Below are the code and all the weights of a small trained network. Each question names an input and a target symbol and asks about switching units off, where a switched-off unit gives its printed mean instead of its output.

import numpy as np


def w(rows, s, z=0):
    codes = np.array(rows[::2]) - 128.0
    scale = np.full(codes.shape[1], s)
    scale[-1] = z or s
    return codes * scale


def softmax(a):
    e = np.exp(a - a.max(-1, keepdims=True))
    return e / e.sum(-1, keepdims=True)


def log_softmax(a):
    a = a - a.max(-1, keepdims=True)
    return a - np.log(np.exp(a).sum(-1, keepdims=True))


def net(x, mask):
    ids = ['ΔΦΨαεημξτ'.index(c) for c in x.split()]
    T = len(ids)
    res = E[ids] + P[:T]
    u = 0
    for l in range(2):
        r = res
        for j in range(3):
            rows = slice(2 * j, 2 * j + 2)
            q, k, v = (r @ M[l][rows].T for M in (Q, K, V))
            z = softmax(np.where(np.tri(T) > 0, q @ k.T / 2**0.5, -1e9)) @ v
            o = O[l][rows]
            res = res + np.where(mask[u + j], z, o[:, -1]) @ o[:, :-1]
        u += 3
    return log_softmax(res[-1] @ U[:, :-1].T + U[:, -1])


Q, K, V, O = {}, {}, {}, {}
E = w([
[193,41,130,168,63,74,121,110,67,49,69],'Δ',
[84,122,108,146,91,177,69,53,128,69,116],'Φ',
[150,145,78,133,203,97,96,71,120,187,199],'Ψ',
[84,61,172,145,112,151,91,55,112,130,169],'α',
[71,219,135,117,98,192,105,56,62,149,132],'ε',
[176,167,235,127,135,79,176,111,190,122,45],'η',
[79,214,103,173,121,162,53,150,211,171,95],'μ',
[38,130,52,54,131,13,200,135,17,73,2],'ξ',
[42,155,70,36,65,249,171,110,223,159,241],'τ',
],0.0069)
P = w([
[181,197,115,99,237,173,122,135,146,47,149],'0',
[89,182,155,139,78,35,95,99,149,106,191],'1',
[70,123,160,213,122,118,167,211,98,58,198],'2',
[135,77,145,72,166,183,76,169,121,136,91],'3',
[85,166,104,136,33,60,106,67,162,145,146],'4',
[57,95,120,226,121,137,209,198,99,108,167],'5',
[134,51,128,68,163,194,107,153,122,205,61],'6',
[82,169,60,134,1,91,141,47,175,186,124],'7',
[36,73,84,225,119,159,242,198,110,148,135],'8',
[123,17,156,65,170,182,108,142,124,216,47],'9',
],0.0085)
Q[0] = w([
[177,135,166,155,179,194,162,152,90,109,150],'0.h1',
[103,118,150,200,197,192,194,141,131,118,141],'0.h1',
[232,131,103,3,119,104,67,63,184,118,128],'0.h2',
[112,189,146,83,55,53,116,70,105,143,130],'0.h2',
[116,167,172,74,162,139,190,122,180,118,122],'0.h3',
[122,138,111,163,84,106,80,55,167,167,155],'0.h3',
],0.026)
K[0] = w([
[134,117,103,162,112,133,100,163,154,200,52],'0.h1',
[115,90,92,161,107,160,173,119,174,219,94],'0.h1',
[162,137,146,175,167,81,29,133,95,57,209],'0.h2',
[143,220,168,58,152,126,127,147,94,2,185],'0.h2',
[82,162,187,79,130,120,175,164,170,152,125],'0.h3',
[135,134,101,159,169,206,76,84,149,128,172],'0.h3',
],0.023)
V[0] = w([
[137,41,149,88,130,89,214,45,99,68,144],'0.h1',
[145,121,184,157,106,137,178,115,102,176,170],'0.h1',
[184,123,195,213,135,161,123,102,191,137,114],'0.h2',
[147,30,64,85,112,121,128,158,251,105,186],'0.h2',
[154,145,120,53,141,136,192,120,104,94,56],'0.h3',
[60,93,197,169,183,117,117,82,90,152,98],'0.h3',
],0.016)
O[0] = w([
[131,173,206,101,151,147,214,63,38,136,101,101],'0.h1',
[177,158,118,171,71,163,158,152,69,142,169,42],'0.h1',
[93,141,62,104,179,131,164,32,154,102,156,3],'0.h2',
[127,198,125,2,72,90,100,169,62,65,146,91],'0.h2',
[191,95,70,107,67,149,121,133,163,107,194,198],'0.h3',
[53,201,90,93,101,178,159,158,191,142,100,125],'0.h3',
],0.0073,0.0038)
Q[1] = w([
[99,158,103,96,143,78,173,82,150,93,153],'1.h1',
[153,98,110,169,167,208,147,179,84,86,108],'1.h1',
[105,105,170,135,145,183,144,219,102,107,141],'1.h2',
[182,118,99,94,184,171,102,120,135,108,72],'1.h2',
[145,108,152,196,112,70,137,102,146,157,50],'1.h3',
[85,63,136,190,175,168,220,250,101,124,138],'1.h3',
],0.018)
K[1] = w([
[135,174,142,181,178,105,149,159,138,68,167],'1.h1',
[95,93,72,117,70,107,164,123,90,186,128],'1.h1',
[71,100,169,122,104,139,172,188,111,173,175],'1.h2',
[123,86,147,94,161,200,119,146,126,123,107],'1.h2',
[142,128,157,205,119,82,161,74,184,95,160],'1.h3',
[72,74,84,168,88,55,193,248,87,100,104],'1.h3',
],0.018)
V[1] = w([
[215,192,149,97,107,77,120,108,211,204,136],'1.h1',
[131,128,60,136,248,85,175,203,62,167,130],'1.h1',
[73,192,136,127,157,157,98,159,211,108,98],'1.h2',
[81,139,150,115,15,60,107,68,181,221,136],'1.h2',
[166,110,117,79,222,207,102,164,103,118,108],'1.h3',
[100,87,122,80,105,142,93,99,104,215,117],'1.h3',
],0.016)
O[1] = w([
[82,74,112,161,150,117,110,155,51,130,155,117],'1.h1',
[136,147,173,123,76,68,154,130,172,202,104,1],'1.h1',
[138,107,156,95,162,121,185,208,112,105,158,254],'1.h2',
[161,124,116,136,188,1,194,135,119,207,93,57],'1.h2',
[195,139,94,178,91,207,157,144,129,151,99,97],'1.h3',
[133,123,119,121,104,148,105,137,159,75,147,24],'1.h3',
],0.0085,0.0036)
U = w([
[131,162,139,100,70,97,143,162,89,77,202,110],'Δ',
[109,99,73,160,134,80,110,114,209,83,165,72],'Φ',
[167,180,116,156,138,109,210,79,159,95,146,170],'Ψ',
[112,156,152,129,102,124,115,88,157,85,138,74],'α',
[144,45,180,3,191,177,60,113,111,206,42,191],'ε',
[113,91,191,192,12,134,139,176,150,161,127,68],'η',
[221,99,115,97,144,196,124,146,172,90,119,229],'μ',
[72,100,100,196,116,166,175,111,76,122,144,3],'ξ',
[186,132,107,150,113,94,101,108,102,108,132,141],'τ',
],0.0059,0.0038)

Each question gives the input, a string of symbols that net reads in full, and the target symbol t.
The units are the heads (2 rows each of Q, K, V and O). Each row of codes is followed by its name. A weight is (code - 128) times the scale printed after its matrix; where a second scale follows, it is the last column's (O and U).
mask holds one flag per head, layer by layer. A switched-off head (its flag False) gives its mean, the last column of its rows in O, instead of its output. The means were averaged over made-up inputs and are rounded, as every weight is.
A unit's drop is (log p(t) with every unit on - log p(t) with that unit switched off) / (log p(t) with every unit on - log p(t) with every unit switched off).
The circuit of an input: a set's keep is (log p(t) with only the set's units on - log p(t) with every unit switched off) / (log p(t) with every unit on - log p(t) with every unit switched off). Starting from all 6 units, units are removed one at a time, each time the one whose removal leaves the highest keep (on an exact tie, the one counted first), for as long as the keep stays at least 0.8.
units of the circuit, in order: the units of the circuit, biggest drop first
unit that matters most: the unit with the biggest drop
heads that matter: for each layer, one digit per head in row order, 1 if its drop is at least 0.15 and else 0, layers parted by /
input μ ε ξ ε Δ α ε α, target Δ: units of the circuit, in order : 0.h1, 1.h2, 0.h2, 1.h3
input α ε ξ Δ ξ ξ Ψ ξ η τ, target μ: unit that matters most : 0.h2
input ξ ε Ψ ε η ξ, target η: heads that matter : 010 / 100
input Φ η ξ Φ α ε, target ξ: units of the circuit, in order : 0.h2, 1.h1
input ε μ τ Δ τ, target Φ: units of the circuit, in order : 0.h2, 1.h3, 0.h1
input ε α τ Δ Δ Φ ε τ ξ, target Δ: heads that matter : 010 / 000
input ξ Δ ξ τ Ψ, target ε: heads that matter : 110 / 000
input η τ Ψ, target Δ: heads that matter : 010 / 000
input ξ Φ ε Ψ ξ Ψ τ, target μ: units of the circuit, in order : 1.h3, 0.h2
input ε ε η Φ, target μ: units of the circuit, in order : 1.h3, 1.h1
input ε Δ α ξ ε Φ τ Ψ ε η, target μ: units of the circuit, in order : 0.h3, 0.h2, 1.h3
input τ Ψ ε Δ η, target τ: heads that matter : 011 / 010
input μ Φ ε ε ε, target Δ: units of the circuit, in order : 0.h1, 1.h2, 0.h2
input ε ξ α ε ξ Δ τ α μ, target Δ: units of the circuit, in order : 0.h2
input ξ μ η Φ Φ, target ε: units of the circuit, in order : 0.h2, 0.h1, 1.h3
input ε Δ η μ Δ, target Φ: units of the circuit, in order : 0.h2, 1.h3, 0.h1
input η Δ τ Φ Δ, target ξ: units of the circuit, in order : 1.h1, 0.h3, 1.h3
input ξ ξ Ψ η ξ, target ε: heads that matter : 110 / 000
input η μ μ Ψ ε μ α Φ, target ξ: heads that matter : 001 / 101
input Ψ Δ Φ η τ, target η: heads that matter : 000 / 101
input τ η Φ ε Δ η η ξ, target τ: units of the circuit, in order : 1.h2, 0.h2, 0.h3
input α τ ε ε μ ξ Φ α, target Ψ: heads that matter : 000 / 010
input η μ τ α α η α η Φ, target Ψ: heads that matter : 010 / 110
